Below is a small trained network, with its code and all its weights. Each question gives an input and a target symbol and asks what happens when units are switched off, that is, made to give their printed mean instead of their output.

import numpy as np


def w(rows, s, z=0):
    codes = np.array(rows[::2]) - 128.0
    scale = np.full(codes.shape[1], s)
    scale[-1] = z or s
    return codes * scale


def f(y):
    return np.maximum(y, 0)


def softmax(a):
    e = np.exp(a - a.max(-1, keepdims=True))
    return e / e.sum(-1, keepdims=True)


def log_softmax(a):
    a = a - a.max(-1, keepdims=True)
    return a - np.log(np.exp(a).sum(-1, keepdims=True))


def net(x, mask):
    ids = ['ΓΔΛΣΦΨαβεθμξτω'.index(c) for c in x.split()]
    T = len(ids)
    res = E[ids] + P[:T]
    r = res
    for j in range(3):
        rows = slice(3 * j, 3 * j + 3)
        q, k, v = (r @ M[0][rows].T for M in (Q, K, V))
        z = softmax(np.where(np.tri(T) > 0, q @ k.T / 3**0.5, -1e9)) @ v
        o = O[0][rows]
        res = res + np.where(mask[j], z, o[:, -1]) @ o[:, :-1]
    y = f(res @ A[0][:, :-1].T + A[0][:, -1])
    res = res + np.where(mask[3:7], y, B[0][:, -1]) @ B[0][:, :-1]
    return log_softmax(res[-1] @ U[:, :-1].T + U[:, -1])


Q, K, V, O, A, B = {}, {}, {}, {}, {}, {}
E = w([
[62,151,154,95],'Γ',
[162,134,105,107],'Δ',
[177,54,201,180],'Λ',
[194,112,163,145],'Σ',
[74,68,110,116],'Φ',
[148,56,137,129],'Ψ',
[167,216,176,149],'α',
[138,50,41,133],'β',
[102,36,135,99],'ε',
[80,58,213,115],'θ',
[142,137,186,88],'μ',
[126,6,141,162],'ξ',
[123,124,55,93],'τ',
[199,43,33,102],'ω',
],0.014)
P = w([
[122,66,96,8],'0',
[164,132,196,115],'1',
[194,116,175,114],'2',
[212,101,167,112],'3',
[202,87,168,104],'4',
[204,80,162,92],'5',
],0.013)
Q[0] = w([
[168,101,200,97],'h1',
[139,177,35,212],'h1',
[116,184,127,144],'h1',
[102,154,61,190],'h2',
[148,86,31,87],'h2',
[112,250,74,205],'h2',
[119,161,182,130],'h3',
[125,146,149,170],'h3',
[143,111,162,57],'h3',
],0.014)
K[0] = w([
[111,56,174,78],'h1',
[147,191,170,204],'h1',
[150,142,180,165],'h1',
[100,134,146,181],'h2',
[119,123,159,92],'h2',
[152,146,137,248],'h2',
[154,142,126,112],'h3',
[155,148,173,120],'h3',
[101,101,53,103],'h3',
],0.018)
V[0] = w([
[55,190,101,73],'h1',
[49,86,107,108],'h1',
[28,109,108,192],'h1',
[253,182,73,209],'h2',
[113,191,53,130],'h2',
[94,204,11,96],'h2',
[120,132,151,160],'h3',
[99,68,52,107],'h3',
[172,189,205,103],'h3',
],0.014)
O[0] = w([
[152,166,52,46,141],'h1',
[153,180,72,120,193],'h1',
[104,221,45,192,103],'h1',
[228,34,118,177,5],'h2',
[242,158,26,137,90],'h2',
[228,199,67,91,118],'h2',
[66,131,142,107,100],'h3',
[207,139,151,172,194],'h3',
[74,51,41,6,95],'h3',
],0.011,0.026)
A[0] = w([
[227,3,67,121,138],'n1',
[166,153,154,180,24],'n2',
[110,186,118,138,123],'n3',
[185,205,82,168,4],'n4',
],0.0076,0.003)
B[0] = w([
[128,158,153,159,150],'n1',
[56,110,106,127,184],'n2',
[162,108,92,168,241],'n3',
[155,6,67,114,248],'n4',
],0.014,0.013)
U = w([
[117,116,126,243,54],'Γ',
[146,82,137,118,191],'Δ',
[174,166,107,44,110],'Λ',
[95,30,126,152,2],'Σ',
[163,98,148,29,184],'Φ',
[83,125,105,107,80],'Ψ',
[124,159,39,209,179],'α',
[204,227,151,143,158],'β',
[113,41,97,175,124],'ε',
[189,74,126,67,58],'θ',
[254,167,197,49,111],'μ',
[154,61,153,90,178],'ξ',
[182,129,172,104,213],'τ',
[221,110,176,158,166],'ω',
],0.0092,0.0085)

Each question gives the input, a string of symbols that net reads in full, and the target symbol t.
The units are the heads (3 rows each of Q, K, V and O) and the neurons (one row each of A and B). Each row of codes is followed by its name. A weight is (code - 128) times the scale printed after its matrix; where a second scale follows, it is the last column's (O, A, B and U).
mask holds one flag per unit, heads first, then neurons. A switched-off unit (its flag False) gives its mean, the last column of its rows in O or B, instead of its output. The means were averaged over made-up inputs and are rounded, as every weight is.
A unit's drop is (log p(t) with every unit on - log p(t) with that unit switched off) / (log p(t) with every unit on - log p(t) with every unit switched off).
The circuit of an input: a set's keep is (log p(t) with only the set's units on - log p(t) with every unit switched off) / (log p(t) with every unit on - log p(t) with every unit switched off). Starting from all 7 units, units are removed one at a time, each time the one whose removal leaves the highest keep (on an exact tie, the one counted first), for as long as the keep stays at least 0.8.
circuit, biggest first: the units of the circuit, biggest drop first
top k neurons: the k neurons with the biggest drops, biggest first
which heads matter: for each layer, one digit per head in row order, 1 if its drop is at least 0.15 and else 0, layers parted by /
input Δ Φ μ Φ ξ, target μ: circuit, biggest first	h2; h1; n4
input Φ Φ Ψ θ, target α: top 3 neurons	n4; n3; n2
input Σ Φ Φ, target ξ: which heads matter	111
input ξ ω Δ Φ θ, target Γ: circuit, biggest first	h1; h2; n4
input θ θ ω ω, target Ψ: circuit, biggest first	h2
input Φ μ ξ Φ μ, target α: which heads matter	101
input τ ε θ ω Φ Ψ, target θ: which heads matter	010
input Δ θ μ Ψ ω τ, target μ: circuit, biggest first	h1; h2; n4
input β ε Φ ω ξ, target ε: circuit, biggest first	n4; h2; n2; h3
input ω Φ ω Γ, target ω: circuit, biggest first	h2; h3
input ω θ ε Φ Γ τ, target ω: which heads matter	111
input Φ ω Δ, target α: which heads matter	100
input ε β Γ, target β: which heads matter	010
input Δ Φ μ, target μ: circuit, biggest first	h1; h2
input ε Φ Ψ Φ Σ, target β: circuit, biggest first	n4; h2
input ω α ω, target ω: top neuron	n1
input θ ω Ψ, target Ψ: which heads matter	011
input ε θ Σ, target β: circuit, biggest first	h2; n4
input μ ω ξ Φ, target Φ: which heads matter	101
input Λ ω τ θ, target Σ: which heads matter	110
input Δ θ ω Σ ω, target μ: which heads matter	110
input θ Φ ε Δ, target Ψ: which heads matter	011
input ω α μ, target ω: which heads matter	111
input Φ Λ Ψ Φ Γ ω, target α: top 3 neurons	n3; n4; n2
input Φ ω β α, target ω: which heads matter	010
input Δ Φ Λ Φ ξ θ, target μ: which heads matter	110
input Φ Λ Φ, target α: which heads matter	100
input β Δ ω, target ε: circuit, biggest first	n4; n2; h3; h2
input Φ Φ Γ, target α: top 2 neurons	n4; n3
